Here is a tiny trained network, its code and every weight. The questions are about switching its units off for an input and a target symbol, where a switched-off unit gives its printed mean instead of its output.

import numpy as np


def w(rows, s, z=0):
    codes = np.array(rows[::2]) - 128.0
    scale = np.full(codes.shape[1], s)
    scale[-1] = z or s
    return codes * scale


def f(y):
    return np.maximum(y, 0)


def softmax(a):
    e = np.exp(a - a.max(-1, keepdims=True))
    return e / e.sum(-1, keepdims=True)


def log_softmax(a):
    a = a - a.max(-1, keepdims=True)
    return a - np.log(np.exp(a).sum(-1, keepdims=True))


def net(x, mask):
    ids = ['ΛΣΨαβγδεζηθμξπτω'.index(c) for c in x.split()]
    T = len(ids)
    res = E[ids] + P[:T]
    r = res
    for j in range(2):
        rows = slice(4 * j, 4 * j + 4)
        q, k, v = (r @ M[0][rows].T for M in (Q, K, V))
        z = softmax(np.where(np.tri(T) > 0, q @ k.T / 4**0.5, -1e9)) @ v
        o = O[0][rows]
        res = res + np.where(mask[j], z, o[:, -1]) @ o[:, :-1]
    y = f(res @ A[0][:, :-1].T + A[0][:, -1])
    res = res + np.where(mask[2:10], y, B[0][:, -1]) @ B[0][:, :-1]
    return log_softmax(res[-1] @ U[:, :-1].T + U[:, -1])


Q, K, V, O, A, B = {}, {}, {}, {}, {}, {}
E = w([
[82,35,41],'Λ',
[112,222,137],'Σ',
[173,49,49],'Ψ',
[163,130,186],'α',
[120,173,168],'β',
[108,114,191],'γ',
[97,126,189],'δ',
[77,74,152],'ε',
[228,194,117],'ζ',
[158,40,148],'η',
[189,107,86],'θ',
[129,229,136],'μ',
[169,52,132],'ξ',
[188,102,98],'π',
[51,89,152],'τ',
[4,26,126],'ω',
],0.018)
P = w([
[19,138,2],'0',
[44,116,6],'1',
[58,108,24],'2',
[134,109,62],'3',
[171,122,101],'4',
[208,115,130],'5',
[230,135,146],'6',
[252,129,166],'7',
],0.0025)
Q[0] = w([
[117,95,1],'head 1',
[17,79,189],'head 1',
[85,248,154],'head 1',
[204,129,164],'head 1',
[98,105,101],'head 2',
[74,32,141],'head 2',
[111,178,148],'head 2',
[150,145,103],'head 2',
],0.031)
K[0] = w([
[111,176,3],'head 1',
[15,56,180],'head 1',
[99,248,199],'head 1',
[204,92,151],'head 1',
[135,128,72],'head 2',
[78,46,47],'head 2',
[89,166,140],'head 2',
[171,152,142],'head 2',
],0.029)
V[0] = w([
[187,79,182],'head 1',
[205,122,31],'head 1',
[255,36,197],'head 1',
[222,98,62],'head 1',
[61,139,146],'head 2',
[139,121,88],'head 2',
[53,142,157],'head 2',
[170,150,216],'head 2',
],0.0067)
O[0] = w([
[52,166,95,129],'head 1',
[174,147,73,186],'head 1',
[2,206,52,150],'head 1',
[130,170,56,186],'head 1',
[180,91,119,122],'head 2',
[128,164,133,171],'head 2',
[185,79,117,111],'head 2',
[76,77,145,2],'head 2',
],0.0092,0.0045)
A[0] = w([
[21,32,246,101],'neuron 1',
[161,255,161,1],'neuron 2',
[135,133,213,122],'neuron 3',
[64,5,38,127],'neuron 4',
[45,93,168,210],'neuron 5',
[107,224,228,60],'neuron 6',
[196,141,183,35],'neuron 7',
[49,106,72,9],'neuron 8',
],0.0094,0.0074)
B[0] = w([
[110,149,46,226],'neuron 1',
[121,3,89,141],'neuron 2',
[104,171,124,191],'neuron 3',
[70,183,166,254],'neuron 4',
[170,37,176,223],'neuron 5',
[173,150,115,166],'neuron 6',
[76,159,152,167],'neuron 7',
[221,57,129,159],'neuron 8',
],0.024,0.0067)
U = w([
[35,141,141,159],'Λ',
[164,174,205,124],'Σ',
[113,93,106,59],'Ψ',
[150,37,128,254],'α',
[57,28,214,100],'β',
[136,90,111,129],'γ',
[103,93,106,63],'δ',
[112,87,112,60],'ε',
[113,89,111,69],'ζ',
[254,118,116,250],'η',
[151,40,19,50],'θ',
[22,47,90,45],'μ',
[119,91,112,60],'ξ',
[171,175,16,134],'π',
[96,47,70,112],'τ',
[94,76,131,117],'ω',
],0.0085,0.007)

Each question gives the input, a string of symbols that net reads in full, and the target symbol t.
The units are the heads (4 rows each of Q, K, V and O) and the neurons (one row each of A and B). Each row of codes is followed by its name. A weight is (code - 128) times the scale printed after its matrix; where a second scale follows, it is the last column's (O, A, B and U).
mask holds one flag per unit, heads first, then neurons. A switched-off unit (its flag False) gives its mean, the last column of its rows in O or B, instead of its output. The means were averaged over made-up inputs and are rounded, as every weight is.
A unit's drop is (log p(t) with every unit on - log p(t) with that unit switched off) / (log p(t) with every unit on - log p(t) with every unit switched off).
The circuit of an input: a set's keep is (log p(t) with only the set's units on - log p(t) with every unit switched off) / (log p(t) with every unit on - log p(t) with every unit switched off). Starting from all 10 units, units are removed one at a time, each time the one whose removal leaves the highest keep (on an exact tie, the one counted first), for as long as the keep stays at least 0.8.
units of the circuit, in order: the units of the circuit, biggest drop first
top k neurons: the k neurons with the biggest drops, biggest first
which heads matter: for each layer, one digit per head in row order, 1 if its drop is at least 0.15 and else 0, layers parted by /
drop of u: that unit's drop, to one decimal
input π η τ η τ ω Σ ξ, target Λ: top neuron	(neuron 4)
input μ τ η π ε ξ η Ψ, target π: which heads matter	10
input η η ζ Λ δ τ μ γ, target η: units of the circuit, in order	(neuron 4; head 2)
input η τ τ α, target α: units of the circuit, in order	(neuron 5; neuron 4; head 1; head 2)
input η π θ η Λ Σ η δ, target η: top 2 neurons	(neuron 6; neuron 5)
input θ θ θ η α Σ η ω, target μ: top 2 neurons	(neuron 1; neuron 4)
input α π Λ ε Λ δ, target η: top 2 neurons	(neuron 6; neuron 4)
input η Σ ω η Σ ξ, target Λ: units of the circuit, in order	(head 1; neuron 4)
input η η δ π ξ π α β, target α: which heads matter	10
input β Σ π π Λ β η, target η: units of the circuit, in order	(head 2; head 1)
input η π ω ξ η π α, target α: units of the circuit, in order	(neuron 5; head 1; neuron 4; head 2)
input Σ μ τ Λ Λ β, target η: which heads matter	00
input γ η τ η Σ, target Σ: top 4 neurons	(neuron 1; neuron 7; neuron 3; neuron 5)
input η η η π, target π: which heads matter	10
input γ Ψ η, target π: which heads matter	11
input θ Λ β η, target η: which heads matter	11
input η η ζ, target θ: which heads matter	10
input π β η, target β: top 2 neurons	(neuron 4; neuron 5)
input η ω η η, target Λ: top 3 neurons	(neuron 4; neuron 5; neuron 8)
input γ η ω ζ Σ, target Σ: top 3 neurons	(neuron 1; neuron 7; neuron 3)
input Λ δ Λ η θ, target π: drop of head 1	1.0
input β π δ, target θ: drop of head 2	0.1
input η δ μ ξ ξ ε, target μ: drop of neuron 1	2.4
